Below are the code and all the weights of a small trained network. Each question names an input and a target symbol and asks about switching units off, where a switched-off unit gives its printed mean instead of its output.

import numpy as np


def w(rows, s, z=0):
    codes = np.array(rows[::2]) - 128.0
    scale = np.full(codes.shape[1], s)
    scale[-1] = z or s
    return codes * scale


def norm(h):
    return h / np.sqrt((h * h).mean(-1, keepdims=True) + 1e-5)


def f(y):
    return y / 2 * (1 + np.tanh(0.7978845608 * (y + 0.044715 * y**3)))


def softmax(a):
    e = np.exp(a - a.max(-1, keepdims=True))
    return e / e.sum(-1, keepdims=True)


def log_softmax(a):
    a = a - a.max(-1, keepdims=True)
    return a - np.log(np.exp(a).sum(-1, keepdims=True))


def net(x, mask):
    ids = ['ΓΘΛΞΣΦαβδεημψω'.index(c) for c in x.split()]
    T = len(ids)
    res = E[ids] + P[:T]
    r = norm(res)
    for j in range(2):
        rows = slice(2 * j, 2 * j + 2)
        q, k, v = (r @ M[0][rows].T for M in (Q, K, V))
        z = softmax(np.where(np.tri(T) > 0, q @ k.T / 2**0.5, -1e9)) @ v
        o = O[0][rows]
        res = res + np.where(mask[j], z, o[:, -1]) @ o[:, :-1]
    y = f(norm(res) @ A[0][:, :-1].T + A[0][:, -1])
    res = res + np.where(mask[2:10], y, B[0][:, -1]) @ B[0][:, :-1]
    return log_softmax(norm(res)[-1] @ U[:, :-1].T + U[:, -1])


Q, K, V, O, A, B = {}, {}, {}, {}, {}, {}
E = w([
[96,169,79,176,132,148,106,150,115,73,118],'Γ',
[130,189,110,237,140,154,119,173,162,180,167],'Θ',
[95,186,72,194,117,151,107,153,109,78,117],'Λ',
[172,203,75,110,90,205,168,172,37,127,109],'Ξ',
[94,167,69,187,118,154,115,155,111,91,122],'Σ',
[197,37,122,140,122,184,60,99,100,128,119],'Φ',
[87,153,79,175,133,152,93,184,112,74,137],'α',
[114,101,102,131,134,38,141,125,159,204,80],'β',
[48,91,137,154,76,218,172,179,94,103,136],'δ',
[103,188,153,157,99,214,141,89,150,61,74],'ε',
[133,144,119,121,51,148,92,234,152,106,111],'η',
[86,165,65,198,112,146,102,153,109,94,104],'μ',
[171,132,130,216,71,137,174,152,116,3,117],'ψ',
[133,141,33,163,39,216,170,145,165,103,117],'ω',
],0.016)
P = w([
[83,196,61,61,123,114,134,105,118,46,233],'0',
[92,164,96,173,103,127,108,109,111,123,146],'1',
[99,144,120,188,120,147,101,137,128,136,127],'2',
[124,135,126,184,134,161,108,148,143,152,101],'3',
[122,126,144,180,150,180,107,147,137,156,78],'4',
[140,113,147,173,178,192,114,152,148,146,56],'5',
[142,99,156,162,206,209,111,152,148,139,31],'6',
[143,65,149,156,233,208,115,165,134,125,1],'7',
],0.01)
Q[0] = w([
[113,160,149,90,100,84,125,99,134,137,204],'H1',
[125,85,50,143,61,184,30,100,85,106,51],'H1',
[174,44,147,62,206,97,150,77,150,155,122],'H2',
[197,94,216,7,2,187,123,104,114,71,200],'H2',
],0.0064)
K[0] = w([
[151,104,117,135,118,172,137,131,103,79,122],'H1',
[122,74,64,113,173,142,164,108,93,96,76],'H1',
[169,96,143,117,89,139,52,70,77,161,154],'H2',
[167,133,119,125,69,253,117,181,115,47,159],'H2',
],0.0071)
V[0] = w([
[150,101,97,139,92,210,101,134,59,21,109],'H1',
[91,61,135,100,112,73,143,98,121,124,70],'H1',
[104,129,111,89,1,97,60,121,123,124,169],'H2',
[87,252,95,203,80,138,142,165,143,122,210],'H2',
],0.0056)
O[0] = w([
[101,148,77,89,2,140,160,99,186,102,148,147],'H1',
[162,134,208,142,77,158,104,115,88,140,137,66],'H1',
[99,129,144,164,140,183,20,148,113,121,114,124],'H2',
[175,71,146,37,162,140,161,101,145,99,109,255],'H2',
],0.0083,0.0096)
A[0] = w([
[164,67,136,25,109,94,119,64,128,119,162,156],'N1',
[106,191,82,110,73,81,168,131,175,155,170,126],'N2',
[96,146,102,30,75,123,208,92,142,45,157,151],'N3',
[99,119,90,117,62,155,100,111,119,103,94,128],'N4',
[48,223,52,148,141,34,116,145,84,117,199,2],'N5',
[134,154,253,146,132,88,126,146,65,170,108,19],'N6',
[108,107,124,114,127,135,137,50,146,100,122,68],'N7',
[146,113,220,91,151,121,134,143,94,112,85,97],'N8',
],0.013,0.0047)
B[0] = w([
[54,190,62,153,4,169,69,106,44,28,186,159],'N1',
[89,138,124,106,58,127,73,98,46,74,124,158],'N2',
[132,94,40,157,91,216,106,122,110,42,63,250],'N3',
[157,125,157,118,199,100,188,144,157,164,99,199],'N4',
[67,150,74,167,150,12,123,103,79,169,117,140],'N5',
[144,125,52,150,112,184,216,136,183,95,74,143],'N6',
[118,168,110,109,101,124,115,144,139,124,121,154],'N7',
[97,167,103,124,83,89,108,111,132,135,177,143],'N8',
],0.014,0.012)
U = w([
[129,126,64,150,71,213,135,119,99,71,115,224],'Γ',
[157,57,111,114,181,141,195,145,220,144,64,176],'Θ',
[116,103,131,106,134,111,132,107,135,136,138,14],'Λ',
[189,201,119,83,151,155,152,134,27,173,133,97],'Ξ',
[121,105,137,106,113,114,127,111,118,159,121,38],'Σ',
[173,109,215,183,101,69,174,117,120,55,154,159],'Φ',
[173,50,157,186,148,153,13,91,96,160,144,118],'α',
[127,93,123,116,123,110,140,118,118,135,130,2],'β',
[125,114,129,107,138,120,122,115,108,132,124,1],'δ',
[2,78,188,131,150,183,158,166,92,144,157,100],'ε',
[113,162,152,99,121,108,46,238,154,128,125,156],'η',
[88,220,207,121,159,150,96,47,157,123,82,100],'μ',
[56,159,62,181,163,34,117,109,96,179,101,165],'ψ',
[129,107,118,106,118,103,128,116,135,141,135,26],'ω',
],0.0061,0.0024)

Each question gives the input, a string of symbols that net reads in full, and the target symbol t.
The units are the heads (2 rows each of Q, K, V and O) and the neurons (one row each of A and B). Each row of codes is followed by its name. A weight is (code - 128) times the scale printed after its matrix; where a second scale follows, it is the last column's (O, A, B and U).
mask holds one flag per unit, heads first, then neurons. A switched-off unit (its flag False) gives its mean, the last column of its rows in O or B, instead of its output. The means were averaged over made-up inputs and are rounded, as every weight is.
A unit's drop is (log p(t) with every unit on - log p(t) with that unit switched off) / (log p(t) with every unit on - log p(t) with every unit switched off).
The circuit of an input: a set's keep is (log p(t) with only the set's units on - log p(t) with every unit switched off) / (log p(t) with every unit on - log p(t) with every unit switched off). Starting from all 10 units, units are removed one at a time, each time the one whose removal leaves the highest keep (on an exact tie, the one counted first), for as long as the keep stays at least 0.8.
circuit, biggest first: the units of the circuit, biggest drop first
k most important neurons: the k neurons with the biggest drops, biggest first
heads that matter: for each layer, one digit per head in row order, 1 if its drop is at least 0.15 and else 0, layers parted by /
drop when u is switched off: that unit's drop, to one decimal
input Θ η Θ Θ Σ β Θ, target ψ: circuit, biggest first	[H2, N5]
input η δ η Θ η, target Θ: 2 most important neurons	[N4, N1]
input Θ Θ Φ Θ, target Θ: circuit, biggest first	[H2, N3]
input β ω ψ ψ, target Φ: 2 most important neurons	[N3, N1]
input Θ Φ Σ Λ η Θ, target Θ: circuit, biggest first	[N3, H2]
input η Θ Φ β Φ, target α: circuit, biggest first	[N3, H1]
input η μ Θ η, target Θ: circuit, biggest first	[N4, N1]
input Θ Φ Γ Θ β Σ, target ψ: heads that matter	01
input Φ ε α Φ, target Θ: circuit, biggest first	[H2, N4, N3, H1]
input Θ η Φ β Λ Θ, target ψ: circuit, biggest first	[H2, N3]
input Θ Φ Φ β, target ψ: 3 most important neurons	[N3, N5, N1]
input Θ α Θ Θ β Ξ Σ Φ, target α: 3 most important neurons	[N3, N6, N2]
input Φ Γ β Θ μ, target ψ: 2 most important neurons	[N3, N5]
input ε δ Θ Φ β Λ, target ψ: 2 most important neurons	[N5, N3]
input β μ β, target Θ: 2 most important neurons	[N6, N3]
input Θ β ω, target Θ: 2 most important neurons	[N3, N1]
input δ η Φ β ψ Φ Θ δ, target ε: 3 most important neurons	[N3, N8, N1]
input Ξ Θ δ β η Ξ, target Ξ: 3 most important neurons	[N3, N1, N8]
input Λ Λ μ δ β δ ψ, target Φ: drop when N3 is switched off	0.9
input η Λ Θ μ η Θ β δ, target ε: drop when N8 is switched off	0.3
input ε β β, target Θ: drop when N6 is switched off	1.6
